Below are the code and all the weights of a small trained network. Each question names an input and a target symbol and asks about switching units off, where a switched-off unit gives its printed mean instead of its output.

import numpy as np


def w(rows, s, z=0):
    codes = np.array(rows[::2]) - 128.0
    scale = np.full(codes.shape[1], s)
    scale[-1] = z or s
    return codes * scale


def f(y):
    return np.maximum(y, 0)


def softmax(a):
    e = np.exp(a - a.max(-1, keepdims=True))
    return e / e.sum(-1, keepdims=True)


def log_softmax(a):
    a = a - a.max(-1, keepdims=True)
    return a - np.log(np.exp(a).sum(-1, keepdims=True))


def net(x, mask):
    ids = ['αβγθλξτφψω'.index(c) for c in x.split()]
    T = len(ids)
    res = E[ids] + P[:T]
    q, k, v = (res @ M[0].T for M in (Q, K, V))
    z = softmax(np.where(np.tri(T) > 0, q @ k.T / 2**0.5, -1e9)) @ v
    res = res + np.where(mask[0], z, O[0][:, -1]) @ O[0][:, :-1]
    y = f(res @ A[0][:, :-1].T + A[0][:, -1])
    res = res + np.where(mask[1:13], y, B[0][:, -1]) @ B[0][:, :-1]
    return log_softmax(res[-1] @ U[:, :-1].T + U[:, -1])


Q, K, V, O, A, B = {}, {}, {}, {}, {}, {}
E = w([
[101,72,81],'α',
[157,39,82],'β',
[59,30,255],'γ',
[121,147,225],'θ',
[140,78,52],'λ',
[161,112,62],'ξ',
[82,207,250],'τ',
[120,95,201],'φ',
[55,105,68],'ψ',
[133,148,202],'ω',
],0.015)
P = w([
[152,206,132],'0',
[53,28,202],'1',
[101,22,176],'2',
[67,1,145],'3',
[103,25,151],'4',
[70,30,156],'5',
[101,49,189],'6',
[71,47,176],'7',
[87,54,172],'8',
[89,23,116],'9',
[74,39,142],'10',
[68,65,169],'11',
[78,62,163],'12',
[90,49,137],'13',
],0.0082)
Q[0] = w([
[107,200,115],'H0',
[195,247,69],'H0',
],0.013)
K[0] = w([
[171,57,186],'H0',
[113,4,192],'H0',
],0.016)
V[0] = w([
[84,3,81],'H0',
[5,178,17],'H0',
],0.013)
O[0] = w([
[76,49,111,148],'H0',
[49,253,131,254],'H0',
],0.016,0.0088)
A[0] = w([
[169,70,2,53],'N0',
[132,161,193,228],'N1',
[187,242,60,117],'N2',
[169,81,140,5],'N3',
[138,159,61,64],'N4',
[3,106,50,76],'N5',
[130,162,62,168],'N6',
[208,162,66,59],'N7',
[135,143,176,80],'N8',
[203,201,167,167],'N9',
[194,216,113,11],'N10',
[163,180,68,84],'N11',
],0.0093,0.0029)
B[0] = w([
[69,194,255,143],'N0',
[72,53,103,165],'N1',
[167,53,148,164],'N2',
[46,215,135,137],'N3',
[61,161,158,138],'N4',
[204,93,145,252],'N5',
[111,131,100,150],'N6',
[121,111,136,140],'N7',
[138,58,107,140],'N8',
[152,148,101,155],'N9',
[144,98,46,147],'N10',
[64,113,143,138],'N11',
],0.0086,0.025)
U = w([
[99,117,94,9],'α',
[104,67,158,216],'β',
[79,63,67,95],'γ',
[169,153,162,32],'θ',
[83,103,87,2],'λ',
[71,107,11,195],'ξ',
[182,161,48,149],'τ',
[117,95,138,104],'φ',
[9,203,2,165],'ψ',
[180,179,154,148],'ω',
],0.0078,0.0047)

Each question gives the input, a string of symbols that net reads in full, and the target symbol t.
The units are the heads (2 rows each of Q, K, V and O) and the neurons (one row each of A and B). Each row of codes is followed by its name. A weight is (code - 128) times the scale printed after its matrix; where a second scale follows, it is the last column's (O, A, B and U).
mask holds one flag per unit, heads first, then neurons. A switched-off unit (its flag False) gives its mean, the last column of its rows in O or B, instead of its output. The means were averaged over made-up inputs and are rounded, as every weight is.
A unit's drop is (log p(t) with every unit on - log p(t) with that unit switched off) / (log p(t) with every unit on - log p(t) with every unit switched off).
The circuit of an input: a set's keep is (log p(t) with only the set's units on - log p(t) with every unit switched off) / (log p(t) with every unit on - log p(t) with every unit switched off). Starting from the 12 units with the biggest drops (on a tie, the unit counted first), units are removed one at a time, each time the one whose removal leaves the highest keep (on an exact tie, the one counted first), for as long as the keep stays at least 0.8.
circuit, biggest first: the units of the circuit, biggest drop first
top k neurons: the k neurons with the biggest drops, biggest first
drop of u: that unit's drop, to one decimal
input τ τ ψ λ λ, target τ: top 2 neurons => N10; N9
input τ ψ τ ψ, target τ: circuit, biggest first => H0
input ω τ ψ ψ β, target ω: top 2 neurons => N0; N1
input τ ψ τ γ β τ ω γ β ξ, target τ: top 2 neurons => N10; N9
input ω τ λ, target ω: circuit, biggest first => H0; N0
input τ ψ β φ ψ ψ ψ β τ ψ ψ β ψ θ, target τ: circuit, biggest first => H0; N10
input β β α ψ, target β: circuit, biggest first => H0; N0
input β β ψ φ τ ψ λ φ ω ω ψ, target β: top 2 neurons => N0; N5
input τ γ ψ γ β φ ψ ψ ψ α, target τ: drop of N10 => 0.2
input τ ψ φ ψ β α ψ ω β, target τ: drop of N2 => 0.0
input ψ ξ ψ φ, target ψ: drop of H0 => 0.5
input γ ω ξ, target β: drop of H0 => 1.4
